Below are the code and all the weights of a small trained network. Each question names an input and a target symbol and asks about switching units off, where a switched-off unit gives its printed mean instead of its output.

import numpy as np


def w(rows, s, z=0):
    codes = np.array(rows[::2]) - 128.0
    scale = np.full(codes.shape[1], s)
    scale[-1] = z or s
    return codes * scale


def f(y):
    return y / 2 * (1 + np.tanh(0.7978845608 * (y + 0.044715 * y**3)))


def softmax(a):
    e = np.exp(a - a.max(-1, keepdims=True))
    return e / e.sum(-1, keepdims=True)


def log_softmax(a):
    a = a - a.max(-1, keepdims=True)
    return a - np.log(np.exp(a).sum(-1, keepdims=True))


def net(x, mask):
    ids = ['ΓΘΛΦΩαβδεζημστψ'.index(c) for c in x.split()]
    T = len(ids)
    res = E[ids] + P[:T]
    u = 0
    for l in range(2):
        r = res
        for j in range(2):
            rows = slice(2 * j, 2 * j + 2)
            q, k, v = (r @ M[l][rows].T for M in (Q, K, V))
            z = softmax(np.where(np.tri(T) > 0, q @ k.T / 2**0.5, -1e9)) @ v
            o = O[l][rows]
            res = res + np.where(mask[u + j], z, o[:, -1]) @ o[:, :-1]
        u += 2
        y = f(res @ A[l][:, :-1].T + A[l][:, -1])
        res = res + np.where(mask[u : u + 12], y, B[l][:, -1]) @ B[l][:, :-1]
        u += 12
    return log_softmax(res[-1] @ U[:, :-1].T + U[:, -1])


Q, K, V, O, A, B = {}, {}, {}, {}, {}, {}
E = w([
[129,91,164,101],'Γ',
[123,149,118,151],'Θ',
[107,152,111,116],'Λ',
[134,159,103,151],'Φ',
[111,141,163,143],'Ω',
[88,119,165,124],'α',
[104,121,155,128],'β',
[95,138,135,144],'δ',
[77,123,156,156],'ε',
[189,188,175,54],'ζ',
[164,151,165,191],'η',
[165,209,129,54],'μ',
[217,74,169,138],'σ',
[103,3,88,65],'τ',
[95,231,161,181],'ψ',
],0.014)
P = w([
[81,114,73,111],'0',
[45,96,222,83],'1',
[65,75,254,93],'2',
[97,84,218,133],'3',
[113,85,208,145],'4',
[134,86,181,157],'5',
[139,89,168,177],'6',
[168,105,153,186],'7',
[199,117,119,192],'8',
[216,130,92,202],'9',
[232,137,88,212],'10',
[245,136,79,204],'11',
[235,125,75,207],'12',
],0.0039)
Q[0] = w([
[30,188,145,147],'L0H1',
[201,88,206,148],'L0H1',
[57,182,143,189],'L0H2',
[1,44,205,106],'L0H2',
],0.0085)
K[0] = w([
[150,240,191,133],'L0H1',
[214,68,115,152],'L0H1',
[219,56,181,141],'L0H2',
[254,228,185,167],'L0H2',
],0.0075)
V[0] = w([
[179,204,179,56],'L0H1',
[86,206,150,146],'L0H1',
[111,179,149,190],'L0H2',
[255,108,153,95],'L0H2',
],0.0085)
O[0] = w([
[153,190,75,66,117],'L0H1',
[73,127,67,102,2],'L0H1',
[106,90,144,140,101],'L0H2',
[255,147,102,121,52],'L0H2',
],0.0087,0.00045)
A[0] = w([
[57,220,136,192,172],'L0N1',
[84,69,49,131,158],'L0N2',
[143,75,83,45,126],'L0N3',
[85,151,11,183,168],'L0N4',
[2,69,21,186,255],'L0N5',
[89,208,99,50,33],'L0N6',
[154,209,142,126,143],'L0N7',
[85,89,211,209,96],'L0N8',
[192,223,110,159,72],'L0N9',
[115,224,117,231,90],'L0N10',
[117,66,86,76,134],'L0N11',
[200,126,234,103,220],'L0N12',
],0.007,0.006)
B[0] = w([
[105,193,250,142,188],'L0N1',
[167,72,176,86,153],'L0N2',
[4,73,127,78,137],'L0N3',
[199,194,147,106,149],'L0N4',
[237,112,248,54,253],'L0N5',
[164,2,195,205,120],'L0N6',
[56,169,127,137,160],'L0N7',
[161,28,137,244,164],'L0N8',
[36,127,210,182,139],'L0N9',
[45,206,191,179,141],'L0N10',
[67,62,71,82,140],'L0N11',
[155,222,40,212,253],'L0N12',
],0.006,0.0056)
Q[1] = w([
[85,1,97,155],'L1H1',
[168,88,129,62],'L1H1',
[161,176,93,152],'L1H2',
[26,82,132,129],'L1H2',
],0.0079)
K[1] = w([
[149,55,136,2],'L1H1',
[123,101,144,219],'L1H1',
[184,107,102,88],'L1H2',
[169,203,158,224],'L1H2',
],0.0069)
V[1] = w([
[243,53,111,107],'L1H1',
[170,65,52,1],'L1H1',
[57,225,199,193],'L1H2',
[160,95,196,107],'L1H2',
],0.0072)
O[1] = w([
[255,139,98,159,106],'L1H1',
[235,125,107,60,1],'L1H1',
[36,117,38,188,116],'L1H2',
[183,170,97,109,249],'L1H2',
],0.0072,0.0067)
A[1] = w([
[218,118,176,100,6],'L1N1',
[95,192,80,191,7],'L1N2',
[117,139,35,186,134],'L1N3',
[10,149,199,115,3],'L1N4',
[108,134,141,3,107],'L1N5',
[173,174,181,170,101],'L1N6',
[107,143,216,156,149],'L1N7',
[105,132,89,9,120],'L1N8',
[151,187,16,171,218],'L1N9',
[203,204,199,107,130],'L1N10',
[113,219,190,89,41],'L1N11',
[84,93,27,81,117],'L1N12',
],0.0076,0.0072)
B[1] = w([
[25,137,111,153,165],'L1N1',
[169,155,210,69,148],'L1N2',
[102,150,92,230,134],'L1N3',
[172,86,46,150,224],'L1N4',
[2,95,129,89,131],'L1N5',
[125,14,97,101,201],'L1N6',
[179,72,179,138,254],'L1N7',
[29,29,130,35,133],'L1N8',
[77,246,164,143,190],'L1N9',
[109,60,66,93,239],'L1N10',
[147,103,22,75,195],'L1N11',
[83,79,207,78,137],'L1N12',
],0.0074,0.0078)
U = w([
[147,122,127,123,88],'Γ',
[17,42,33,247,88],'Θ',
[142,121,170,124,101],'Λ',
[100,31,110,78,35],'Φ',
[89,203,77,95,254],'Ω',
[146,97,255,170,115],'α',
[57,159,156,87,239],'β',
[155,126,140,145,36],'δ',
[239,79,67,150,140],'ε',
[145,112,203,133,132],'ζ',
[126,118,211,112,103],'η',
[148,128,153,148,121],'μ',
[160,143,26,105,61],'σ',
[224,202,34,232,128],'τ',
[107,148,199,195,177],'ψ',
],0.0059,0.0029)

Each question gives the input, a string of symbols that net reads in full, and the target symbol t.
The units are the heads (2 rows each of Q, K, V and O) and the neurons (one row each of A and B). Each row of codes is followed by its name. A weight is (code - 128) times the scale printed after its matrix; where a second scale follows, it is the last column's (O, A, B and U).
mask holds one flag per unit, layer by layer, with each layer's heads first. A switched-off unit (its flag False) gives its mean, the last column of its rows in O or B, instead of its output. The means were averaged over made-up inputs and are rounded, as every weight is.
A unit's drop is (log p(t) with every unit on - log p(t) with that unit switched off) / (log p(t) with every unit on - log p(t) with every unit switched off).
The circuit of an input: a set's keep is (log p(t) with only the set's units on - log p(t) with every unit switched off) / (log p(t) with every unit on - log p(t) with every unit switched off). Starting from the 12 units with the biggest drops (on a tie, the unit counted first), units are removed one at a time, each time the one whose removal leaves the highest keep (on an exact tie, the one counted first), for as long as the keep stays at least 0.8.
units of the circuit, in order: the units of the circuit, biggest drop first
most important unit: the unit with the biggest drop
k most important neurons: the k neurons with the biggest drops, biggest first
k most important neurons of layer l: the k neurons of layer l with the biggest drops, biggest first
which heads matter: for each layer, one digit per head in row order, 1 if its drop is at least 0.15 and else 0, layers parted by /
input ζ η μ Γ Γ δ ε ψ Φ, target Θ: units of the circuit, in order	[L1H1, L1H2, L0N5]
input η Λ ψ σ μ Φ ζ ψ α, target Θ: units of the circuit, in order	[L1H2]
input Λ Φ Γ ε ε, target α: which heads matter	01 / 00
input δ τ ζ α Φ σ ζ α ψ ψ τ, target Θ: 3 most important neurons	[L0N10, L0N3, L0N1]
input Λ Θ Φ β τ, target Φ: which heads matter	00 / 10
input ψ ψ Θ, target Θ: 2 most important neurons	[L0N1, L1N4]
input δ σ σ Θ ψ Φ Φ, target Θ: which heads matter	01 / 11
input ε β μ ψ τ α ψ μ, target Θ: which heads matter	00 / 10
input τ Ω α σ, target ε: units of the circuit, in order	[L1H1, L0N1, L0N10]
input α Θ τ Λ τ Γ, target ε: units of the circuit, in order	[L1H1, L0N10, L0N1]
input σ ψ ζ Φ ζ η, target ψ: 2 most important neurons of layer 0	[L0N12, L0N5]
input ε σ ψ ψ η η σ η η ψ α, target Θ: units of the circuit, in order	[L1H1, L1H2]
input ζ τ σ τ σ τ ζ τ, target ε: which heads matter	10 / 11
input η μ β μ δ ψ Ω, target Θ: units of the circuit, in order	[L1H2]
input ζ Ω ζ η Φ ε η ζ ζ ψ μ, target Θ: 3 most important neurons	[L1N4, L0N10, L0N9]
input ζ ψ τ τ ψ ζ τ, target Θ: 4 most important neurons	[L0N1, L0N10, L1N3, L0N3]
input ζ Ω Φ τ Θ δ Φ τ Λ Θ ψ Λ, target Θ: 3 most important neurons	[L0N10, L1N4, L0N1]
input η δ Ω ζ ψ Θ, target Θ: 2 most important neurons of layer 1	[L1N4, L1N9]
input μ σ Γ α τ Γ η τ σ Γ η η ψ, target Θ: 2 most important neurons of layer 0	[L0N10, L0N9]
input ε ψ τ δ τ Λ ζ τ τ ε Γ, target ε: most important unit	L1H2
